Below are the code and all the weights of a small trained network. Each question names an input and a target symbol and asks about switching units off, where a switched-off unit gives its printed mean instead of its output.

import numpy as np


def w(rows, s, z=0):
    codes = np.array(rows[::2]) - 128.0
    scale = np.full(codes.shape[1], s)
    scale[-1] = z or s
    return codes * scale


def norm(h):
    return h / np.sqrt((h * h).mean(-1, keepdims=True) + 1e-5)


def f(y):
    return np.maximum(y, 0)


def softmax(a):
    e = np.exp(a - a.max(-1, keepdims=True))
    return e / e.sum(-1, keepdims=True)


def log_softmax(a):
    a = a - a.max(-1, keepdims=True)
    return a - np.log(np.exp(a).sum(-1, keepdims=True))


def net(x, mask):
    ids = ['αβδεζηλμξπστψω'.index(c) for c in x.split()]
    T = len(ids)
    res = E[ids] + P[:T]
    u = 0
    for l in range(2):
        r = norm(res)
        for j in range(3):
            rows = slice(2 * j, 2 * j + 2)
            q, k, v = (r @ M[l][rows].T for M in (Q, K, V))
            z = softmax(np.where(np.tri(T) > 0, q @ k.T / 2**0.5, -1e9)) @ v
            o = O[l][rows]
            res = res + np.where(mask[u + j], z, o[:, -1]) @ o[:, :-1]
        u += 3
        y = f(norm(res) @ A[l][:, :-1].T + A[l][:, -1])
        res = res + np.where(mask[u : u + 12], y, B[l][:, -1]) @ B[l][:, :-1]
        u += 12
    return log_softmax(norm(res)[-1] @ U[:, :-1].T + U[:, -1])


Q, K, V, O, A, B = {}, {}, {}, {}, {}, {}
E = w([
[170,219,154,146,154,70,156,209,145],'α',
[85,39,185,112,167,157,98,140,155],'β',
[195,120,159,69,145,147,82,47,66],'δ',
[132,172,192,45,14,181,130,107,144],'ε',
[172,214,127,131,171,95,86,221,148],'ζ',
[79,126,218,120,136,195,113,102,82],'η',
[147,103,203,61,97,154,104,95,229],'λ',
[164,104,134,37,161,197,173,118,90],'μ',
[113,124,204,166,144,134,103,29,96],'ξ',
[136,204,115,141,164,158,16,151,99],'π',
[87,134,227,146,138,144,142,68,82],'σ',
[167,36,102,36,146,153,117,109,128],'τ',
[141,120,145,30,120,220,133,130,67],'ψ',
[96,141,62,146,104,92,149,113,7],'ω',
],0.019)
P = w([
[223,32,106,253,68,188,148,192,123],'0',
[200,77,200,173,118,145,108,191,64],'1',
[173,74,183,157,131,137,121,172,81],'2',
[161,83,178,140,140,133,128,158,88],'3',
[149,90,172,130,153,128,129,146,95],'4',
[136,101,169,121,162,127,128,133,96],'5',
[124,110,161,110,166,119,130,130,104],'6',
[111,120,153,106,172,117,135,122,111],'7',
[101,134,146,94,178,108,132,119,122],'8',
[88,142,132,91,184,101,136,109,128],'9',
[74,153,123,79,188,97,135,104,135],'10',
[59,161,106,75,195,95,137,95,144],'11',
[40,171,101,61,200,91,138,78,149],'12',
[20,182,93,47,209,85,136,72,155],'13',
],0.016)
Q[0] = w([
[144,170,73,216,155,144,153,131,88],'L0H0',
[111,192,156,112,118,184,185,161,123],'L0H0',
[216,247,107,150,115,85,68,248,153],'L0H1',
[179,122,102,81,132,160,136,114,135],'L0H1',
[137,181,160,178,73,121,74,183,223],'L0H2',
[93,66,161,64,100,144,170,44,141],'L0H2',
],0.017)
K[0] = w([
[232,93,195,174,84,130,136,223,110],'L0H0',
[136,103,124,124,129,9,88,134,172],'L0H0',
[215,55,171,222,82,180,126,174,92],'L0H1',
[20,139,159,160,142,133,127,136,172],'L0H1',
[217,24,170,175,124,186,120,170,90],'L0H2',
[74,172,89,9,189,81,120,79,151],'L0H2',
],0.014)
V[0] = w([
[144,146,174,130,143,138,145,110,169],'L0H0',
[88,171,129,71,108,222,159,195,86],'L0H0',
[167,139,132,93,78,104,253,152,177],'L0H1',
[175,120,65,75,141,150,72,139,105],'L0H1',
[101,119,102,139,85,139,167,150,109],'L0H2',
[127,141,148,116,89,196,78,68,131],'L0H2',
],0.016)
O[0] = w([
[116,135,137,132,120,138,71,151,171,183],'L0H0',
[106,222,190,165,60,117,248,172,127,173],'L0H0',
[47,79,193,233,129,95,108,114,157,209],'L0H1',
[165,186,152,167,165,150,153,66,106,159],'L0H1',
[160,119,93,171,132,126,62,141,102,167],'L0H2',
[105,127,82,149,117,235,160,145,114,2],'L0H2',
],0.017,0.0055)
A[0] = w([
[144,162,84,177,197,200,188,83,71,29],'L0N0',
[125,118,17,166,92,84,167,70,8,71],'L0N1',
[81,136,110,186,134,124,180,161,135,126],'L0N2',
[142,167,142,174,157,75,130,135,161,143],'L0N3',
[126,72,164,117,167,215,179,90,135,90],'L0N4',
[161,74,93,179,172,128,174,78,188,70],'L0N5',
[177,158,149,54,202,116,159,130,49,135],'L0N6',
[98,85,205,77,12,147,107,51,146,94],'L0N7',
[153,123,214,119,174,156,130,179,98,133],'L0N8',
[103,58,97,64,118,137,208,158,121,116],'L0N9',
[102,44,182,87,100,92,94,31,106,1],'L0N10',
[129,196,86,129,100,76,85,201,101,62],'L0N11',
],0.014,0.0085)
B[0] = w([
[118,90,154,184,138,74,167,175,198,165],'L0N0',
[92,157,76,162,50,131,145,6,107,161],'L0N1',
[166,155,86,101,149,165,131,151,93,164],'L0N2',
[143,87,110,98,105,148,77,137,65,244],'L0N3',
[56,92,113,68,179,114,153,87,119,167],'L0N4',
[137,25,118,109,86,167,154,152,145,134],'L0N5',
[100,126,216,170,120,188,66,178,151,247],'L0N6',
[199,158,158,62,69,68,161,149,144,172],'L0N7',
[75,118,115,73,149,126,169,63,132,210],'L0N8',
[59,179,99,157,64,131,50,110,104,154],'L0N9',
[114,192,162,62,87,145,200,127,92,164],'L0N10',
[135,94,131,103,228,167,177,100,73,188],'L0N11',
],0.014,0.012)
Q[1] = w([
[64,104,154,75,4,111,158,130,98],'L1H0',
[155,130,171,88,36,133,114,72,168],'L1H0',
[166,158,147,129,31,157,140,70,194],'L1H1',
[191,208,90,202,173,171,109,207,146],'L1H1',
[160,159,126,83,144,155,169,101,218],'L1H2',
[132,128,116,153,199,71,162,232,86],'L1H2',
],0.016)
K[1] = w([
[10,207,135,119,146,77,132,163,167],'L1H0',
[99,218,176,66,148,106,98,116,120],'L1H0',
[94,192,194,71,142,130,118,101,103],'L1H1',
[146,110,65,154,192,175,157,153,50],'L1H1',
[102,221,155,113,151,110,135,115,186],'L1H2',
[195,4,150,154,98,158,168,176,118],'L1H2',
],0.017)
V[1] = w([
[106,175,124,187,137,125,172,147,33],'L1H0',
[38,154,203,106,198,93,123,201,135],'L1H0',
[100,111,101,69,254,122,150,190,55],'L1H1',
[127,69,155,129,113,202,143,199,178],'L1H1',
[39,100,80,128,137,103,176,54,44],'L1H2',
[40,159,151,81,113,115,92,163,207],'L1H2',
],0.0097)
O[1] = w([
[147,139,37,2,123,147,96,158,172,134],'L1H0',
[253,125,36,202,204,113,88,157,64,254],'L1H0',
[205,180,206,124,76,73,207,161,65,70],'L1H1',
[103,220,151,141,137,106,136,84,130,174],'L1H1',
[174,243,159,161,87,113,27,60,198,188],'L1H2',
[95,121,172,221,219,181,93,181,65,85],'L1H2',
],0.0088,0.0038)
A[1] = w([
[121,190,43,146,73,64,122,40,54,4],'L1N0',
[146,181,127,129,153,117,208,123,153,111],'L1N1',
[130,62,98,216,177,22,88,148,120,22],'L1N2',
[107,111,62,173,93,113,80,195,136,89],'L1N3',
[109,126,103,153,40,85,129,101,123,141],'L1N4',
[157,167,164,208,73,113,105,105,148,108],'L1N5',
[69,117,111,146,182,145,152,160,132,115],'L1N6',
[105,122,137,138,121,144,136,174,192,85],'L1N7',
[166,125,54,151,91,114,130,117,145,157],'L1N8',
[98,116,101,157,119,153,137,85,115,102],'L1N9',
[139,104,162,94,87,5,126,134,135,79],'L1N10',
[147,109,139,143,125,169,110,106,168,141],'L1N11',
],0.023,0.016)
B[1] = w([
[4,160,121,51,158,112,166,63,136,173],'L1N0',
[153,106,108,152,132,122,89,85,117,162],'L1N1',
[114,139,89,224,191,130,105,197,104,242],'L1N2',
[133,109,183,113,84,158,80,115,96,164],'L1N3',
[106,153,137,144,166,142,106,149,116,170],'L1N4',
[161,182,98,111,118,113,108,135,152,184],'L1N5',
[146,106,108,134,92,108,150,110,147,182],'L1N6',
[107,106,160,110,152,127,145,125,155,141],'L1N7',
[104,114,188,121,146,120,153,118,122,146],'L1N8',
[137,145,109,101,125,96,137,155,103,148],'L1N9',
[148,114,140,68,120,75,161,170,132,254],'L1N10',
[143,126,127,130,154,122,135,161,151,161],'L1N11',
],0.028,0.014)
U = w([
[172,124,146,53,94,35,173,160,108,119],'α',
[86,128,93,168,169,126,107,222,102,191],'β',
[166,141,100,98,217,187,211,169,188,85],'δ',
[132,99,1,120,75,115,176,126,142,193],'ε',
[143,163,248,124,223,138,135,105,62,2],'ζ',
[57,181,130,110,80,184,182,238,151,75],'η',
[28,175,98,100,162,63,126,57,79,119],'λ',
[193,93,100,148,150,95,117,33,99,170],'μ',
[139,59,77,49,173,163,52,118,149,131],'ξ',
[199,182,60,86,186,185,200,145,62,95],'π',
[112,86,151,140,32,132,64,95,109,169],'σ',
[94,81,173,167,140,111,158,104,218,153],'τ',
[144,167,131,188,81,109,210,92,75,142],'ψ',
[180,193,127,131,104,100,82,127,224,164],'ω',
],0.0075,0.0053)

Each question gives the input, a string of symbols that net reads in full, and the target symbol t.
The units are the heads (2 rows each of Q, K, V and O) and the neurons (one row each of A and B). Each row of codes is followed by its name. A weight is (code - 128) times the scale printed after its matrix; where a second scale follows, it is the last column's (O, A, B and U).
mask holds one flag per unit, layer by layer, with each layer's heads first. A switched-off unit (its flag False) gives its mean, the last column of its rows in O or B, instead of its output. The means were averaged over made-up inputs and are rounded, as every weight is.
A unit's drop is (log p(t) with every unit on - log p(t) with that unit switched off) / (log p(t) with every unit on - log p(t) with every unit switched off).
The circuit of an input: a set's keep is (log p(t) with only the set's units on - log p(t) with every unit switched off) / (log p(t) with every unit on - log p(t) with every unit switched off). Starting from the 12 units with the biggest drops (on a tie, the unit counted first), units are removed one at a time, each time the one whose removal leaves the highest keep (on an exact tie, the one counted first), for as long as the keep stays at least 0.8.
circuit, biggest first: the units of the circuit, biggest drop first
most important unit: the unit with the biggest drop
k most important neurons: the k neurons with the biggest drops, biggest first
top k neurons in layer l: the k neurons of layer l with the biggest drops, biggest first
heads that matter: for each layer, one digit per head in row order, 1 if its drop is at least 0.15 and else 0, layers parted by /
input μ η λ α ζ ξ τ, target ξ: 2 most important neurons : (L1N2 L0N7)
input ζ π λ ξ ε β π, target α: circuit, biggest first : (L1H2 L0N6 L1N2)
input α η α ζ α α μ ω ω ψ α τ ε, target α: circuit, biggest first : (L0N7)
input ζ ζ δ α λ π α ω ζ ω λ, target λ: 2 most important neurons : (L0N9 L0N6)
input τ β α α α ζ ζ ζ σ, target ζ: heads that matter : 011 / 101
input ω α τ α ω ζ α η α ζ τ ζ τ, target ζ: 2 most important neurons : (L0N6 L1N2)
input α α η ζ τ ζ λ π α ψ, target α: circuit, biggest first : (L0H2 L1N10)
input ξ ψ ξ α π η, target π: heads that matter : 010 / 000
input α α α ε ζ δ ω δ σ α α ε τ, target ε: heads that matter : 011 / 000
input ζ α α π α τ ω μ, target ω: 3 most important neurons : (L0N6 L1N5 L0N1)
input α α ξ η μ ξ α σ α ε, target η: heads that matter : 111 / 000
input ψ α α ε ζ α π ζ α π, target μ: 4 most important neurons : (L1N1 L0N0 L0N1 L0N6)
input τ λ τ ω α λ, target λ: circuit, biggest first : (L0H2 L0N4 L0N9)
input α ε α α μ η τ α μ, target α: most important unit : L0H2
input ε α σ α α δ α α τ λ α, target σ: 2 most important neurons : (L1N3 L0N2)
input π ε α ζ α τ τ τ, target τ: heads that matter : 010 / 000
input α α ε α ζ α τ α ζ τ, target ζ: top 2 neurons in layer 1 : (L1N10 L1N2)
input τ μ α ζ α η ξ τ, target ξ: heads that matter : 110 / 000
input τ α β ω, target λ: heads that matter : 000 / 000
input α ω ζ α α ω α ξ η σ ω β, target ω: heads that matter : 110 / 001
input α σ τ α α α ζ ω α τ, target α: heads that matter : 001 / 000
input ε ω π α ζ λ ξ ε σ τ ζ η, target ζ: most important unit : L0H1
input α ε τ ψ ζ δ τ α α α ε, target η: top 2 neurons in layer 0 : (L0N3 L0N11)
input η ε ω α τ, target α: heads that matter : 000 / 000
input μ η σ α η α σ ξ τ ζ, target λ: 2 most important neurons : (L0N6 L1N0)
input α α β δ ω σ δ α α α ζ μ, target ζ: 3 most important neurons : (L0N6 L1N2 L1N10)
input λ η α ε ζ α α ζ ξ τ α, target ψ: most important unit : L0H2
input α λ α α μ α ε δ, target ε: heads that matter : 001 / 000
input ψ δ σ α, target μ: 2 most important neurons : (L1N1 L0N0)
